Below is a small trained network, with its code and all its weights. Each question gives an input and a class and asks what happens when units are switched off, that is, made to give their printed mean instead of their output.

import numpy as np


def w(rows, s, z=0):
    codes = np.array(rows[::2]) - 128.0
    scale = np.full(codes.shape[1], s)
    scale[-1] = z or s
    return codes * scale


def f(y):
    return np.maximum(y, 0)


def log_softmax(a):
    a = a - a.max(-1, keepdims=True)
    return a - np.log(np.exp(a).sum(-1, keepdims=True))


def net(x, mask):
    res = np.array(x, float).reshape(1, 6) / 4 @ E
    y = f(res @ A[0][:, :-1].T + A[0][:, -1])
    res = res + np.where(mask, y, B[0][:, -1]) @ B[0][:, :-1]
    return log_softmax(res[-1] @ U[:, :-1].T + U[:, -1])


A, B = {}, {}
E = w([
[140,105,118,108,135,155,137,116,132,116,146],'x0',
[137,165,190,139,148,154,148,92,98,149,1],'x1',
[213,112,153,127,155,66,176,111,179,169,184],'x2',
[153,111,141,137,67,85,6,52,151,22,154],'x3',
[125,136,137,132,127,127,122,139,142,124,114],'x4',
[209,148,97,60,117,172,141,146,146,118,94],'x5',
],0.0098)
A[0] = w([
[111,81,85,93,184,56,103,132,131,161,253,254],'N1',
[73,177,60,106,124,189,61,171,40,108,92,29],'N2',
[129,156,87,168,86,219,100,144,62,98,101,28],'N3',
[108,233,58,166,204,164,182,176,92,160,157,8],'N4',
[221,192,174,86,159,110,122,105,162,171,151,185],'N5',
[108,159,96,101,142,136,214,211,126,156,126,72],'N6',
[68,104,238,178,100,66,164,116,118,158,156,129],'N7',
[254,180,119,121,70,199,94,233,121,98,130,90],'N8',
[166,181,127,211,158,160,147,51,63,146,68,150],'N9',
[145,153,116,116,85,95,29,44,192,64,126,60],'N10',
[175,148,130,63,70,148,155,179,142,144,96,41],'N11',
],0.0073,0.0028)
B[0] = w([
[151,175,50,176,132,105,94,182,123,113,77,254],'N1',
[137,35,143,178,144,54,64,235,108,73,131,208],'N2',
[190,66,163,169,192,83,127,112,117,96,123,186],'N3',
[87,92,200,88,53,147,116,60,112,182,182,203],'N4',
[170,85,81,158,254,135,121,191,94,118,87,206],'N5',
[147,217,186,172,139,179,191,126,140,116,217,212],'N6',
[120,81,86,162,173,151,182,85,149,150,31,198],'N7',
[127,127,144,121,186,176,72,45,186,86,89,204],'N8',
[54,201,83,84,101,153,134,124,177,124,102,207],'N9',
[120,152,180,88,13,153,181,107,134,175,233,252],'N10',
[85,136,166,134,115,150,82,98,186,173,59,174],'N11',
],0.0081,0.0091)
U = w([
[104,141,215,106,71,142,143,107,102,166,255,44],'0',
[62,177,80,117,104,150,90,151,135,103,137,252],'1',
[156,37,192,147,149,78,88,200,99,131,135,91],'2',
[84,91,118,146,131,154,79,103,159,130,151,149],'3',
],0.0083,0.0029)

Each question gives the input, the list of numbers given to net, and the class t.
The units are the neurons (one row each of A and B). Each row of codes is followed by its name. A weight is (code - 128) times the scale printed after its matrix; where a second scale follows, it is the last column's (A, B and U).
mask holds one flag per neuron, in row order. A switched-off neuron (its flag False) gives its mean, the last column of its row in B, instead of its output. The means were averaged over made-up inputs and are rounded, as every weight is.
A unit's drop is (log p(t) with every unit on - log p(t) with that unit switched off) / (log p(t) with every unit on - log p(t) with every unit switched off).
The circuit of an input: a set's keep is (log p(t) with only the set's units on - log p(t) with every unit switched off) / (log p(t) with every unit on - log p(t) with every unit switched off). Starting from all 11 units, units are removed one at a time, each time the one whose removal leaves the highest keep (on an exact tie, the one counted first), for as long as the keep stays at least 0.8.
circuit, biggest first: the units of the circuit, biggest drop first
top k neurons: the k neurons with the biggest drops, biggest first
drop when u is switched off: that unit's drop, to one decimal
input [3,0,-1,4,-7,-4], class 0: circuit, biggest first : N10
input [7,4,2,-2,-8,-4], class 1: circuit, biggest first : N10, N9, N3
input [-6,-5,-6,-3,8,1], class 2: top 2 neurons : N2, N10
input [-8,0,-3,2,-8,-2], class 2: circuit, biggest first : N6, N9, N8
input [-3,7,-8,-5,2,3], class 2: top 4 neurons : N2, N3, N10, N1
input [-6,-2,-6,3,2,-1], class 2: circuit, biggest first : N2, N9
input [5,-8,3,5,8,-1], class 1: top 2 neurons : N1, N4
input [6,-4,5,-5,-1,8], class 3: top 3 neurons : N8, N10, N5
input [-2,6,-7,-8,-4,6], class 0: top 4 neurons : N4, N6, N1, N5
input [6,1,-6,-1,-2,-3], class 2: circuit, biggest first : N2, N3
input [-2,3,-6,-2,-5,8], class 3: circuit, biggest first : N8, N3
input [2,7,3,-7,6,-2], class 0: top 2 neurons : N4, N6
input [7,-7,-8,-1,-2,7], class 2: top 2 neurons : N2, N3
input [-3,4,-2,-8,6,5], class 0: circuit, biggest first : N4
input [3,-2,-6,6,-6,1], class 0: top 2 neurons : N10, N5
input [-7,5,-7,-4,3,3], class 2: top 4 neurons : N2, N3, N10, N1
input [-8,-5,-8,-6,1,-3], class 2: top 2 neurons : N2, N10
input [2,-6,5,1,2,1], class 1: top 3 neurons : N1, N2, N3
input [-5,-7,-5,-8,8,8], class 0: top 2 neurons : N6, N4
input [-1,6,-8,7,-7,-6], class 2: circuit, biggest first : N2
input [3,7,2,-7,-3,-4], class 0: drop when N1 is switched off : 0.3
input [5,-6,2,1,5,-3], class 1: drop when N4 is switched off : 0.1
input [-3,-2,-1,7,0,-3], class 0: drop when N10 is switched off : 1.0
input [-5,7,0,-8,7,2], class 0: drop when N4 is switched off : 0.7
